W = ((154, 132, 128, 142), (121, 126, 141, 120), (133, 143, 131, 112), (112, 143, 122, 144), (121, 137, 127, 121))
Rows and columns are counted from 0.
row 0 col 0 = 154
row 1 col 0 = 121
row 4 col 1 = 137
row 3 col 2 = 122
row 0 col 2 = 128
row 0 col 3 = 142
row 2 col 1 = 143
row 3 col 3 = 144
row 2 col 2 = 131
row 1 col 3 = 120

B =
[[127 129 129 126]
 [119 146 145 110]
 [139 105 106 150]
 [129 129 128 128]]
Rows and columns are counted from 0.
(0, 0) -> 127
(2, 1) -> 105
(3, 0) -> 129
(2, 0) -> 139
(1, 1) -> 146
(0, 3) -> 126

grid =
[[119, 135, 130, 122, 114, 132, 142, 150, 109, 128, 130, 121, 144],
 [118, 125, 134, 126, 112, 126, 147, 127, 104, 125, 126, 125, 117],
 [135, 126, 127, 121, 135, 146, 140, 134, 129, 123, 149, 137, 109],
 [125, 135, 111, 132, 135, 122, 128, 114, 116, 141, 118, 131, 137],
 [128, 142, 117, 120, 124, 122, 132, 116, 120, 121, 114, 137, 139],
 [113, 147, 135, 109, 123, 122, 139, 127, 132, 125, 124, 131, 131],
 [118, 115, 134, 127, 135, 127, 114, 119, 137, 113, 131, 119, 130],
 [119, 128, 120, 125, 132, 129, 134, 120, 137, 117, 137, 108, 115],
 [121, 121, 146, 132, 135, 131, 127, 122, 140, 143, 132, 142, 124],
 [121, 131, 152, 129, 131, 137, 120, 131, 140, 144, 134, 127, 147],
 [136, 127, 125, 123, 126, 141, 148, 139, 129, 128, 137, 147, 116]]
Rows and columns are counted from 0.
(0, 0) -> 119
(1, 5) -> 126
(3, 11) -> 131
(1, 10) -> 126
(6, 7) -> 119
(3, 10) -> 118
(8, 0) -> 121
(3, 6) -> 128
(10, 4) -> 126
(5, 0) -> 113
(3, 3) -> 132
(5, 6) -> 139
(4, 12) -> 139
(2, 5) -> 146
(8, 1) -> 121
(0, 3) -> 122
(10, 10) -> 137
(1, 11) -> 125
(10, 12) -> 116
(0, 4) -> 114
(9, 3) -> 129
(10, 6) -> 148
(5, 3) -> 109
(2, 12) -> 109
(7, 7) -> 120
(1, 6) -> 147
(6, 10) -> 131
(4, 10) -> 114
(9, 9) -> 144
(4, 4) -> 124
(4, 8) -> 120
(2, 3) -> 121
(9, 7) -> 131
(2, 10) -> 149

data = [124 109 155 146 127]
data[0] -> 124
data[-2] -> 146

M =
[[137 136 131 131 150 145]
 [118 123 124 126 101 115]
 [126 119 106 116 130 113]
 [120 131 139 136 101 135]
 [134 125 110 118 150 122]
 [131 141 144 138 130 153]
 [134 126 109 118 150 124]
 [118 121 124 127 101 120]
 [118 124 124 127 101 115]
 [126 120 106 117 129 114]]
Rows and columns are counted from 0.
(0, 0) -> 137
(7, 1) -> 121
(7, 4) -> 101
(5, 0) -> 131
(4, 0) -> 134
(1, 2) -> 124
(4, 4) -> 150
(2, 2) -> 106
(8, 4) -> 101
(6, 3) -> 118
(7, 2) -> 124
(8, 5) -> 115
(1, 1) -> 123
(2, 4) -> 130
(8, 2) -> 124
(6, 4) -> 150
(0, 5) -> 145
(6, 5) -> 124
(9, 0) -> 126
(0, 2) -> 131
(0, 1) -> 136

m =
[[129 125 148 108 130 131 132 119]
 [125 143 120 141 131 108 150 128]
 [128 126 134 126 118 120 123 120]
 [125 143 118 140 129 110 151 130]
 [124 143 119 142 130 109 152 127]
 [129 144 103 135 120 121 114 141]
 [108 136 128 129 118 118 115 139]
 [130 125 133 122 120 119 125 122]
 [111 111 141 121 127 135 150 145]
 [111 111 140 119 127 136 150 144]]
Rows and columns are counted from 0.
row 0 col 0 => 129
row 3 col 7 => 130
row 7 col 4 => 120
row 9 col 7 => 144
row 0 col 6 => 132
row 5 col 7 => 141
row 1 col 7 => 128
row 2 col 3 => 126
row 2 col 2 => 134
row 2 col 0 => 128
row 7 col 3 => 122
row 5 col 5 => 121
row 7 col 1 => 125
row 1 col 3 => 141
row 3 col 2 => 118
row 9 col 3 => 119
row 0 col 7 => 119
row 1 col 6 => 150
row 0 col 3 => 108
row 8 col 7 => 145
row 2 col 4 => 118
row 1 col 0 => 125
row 7 col 2 => 133
row 0 col 4 => 130
row 4 col 2 => 119
row 3 col 0 => 125
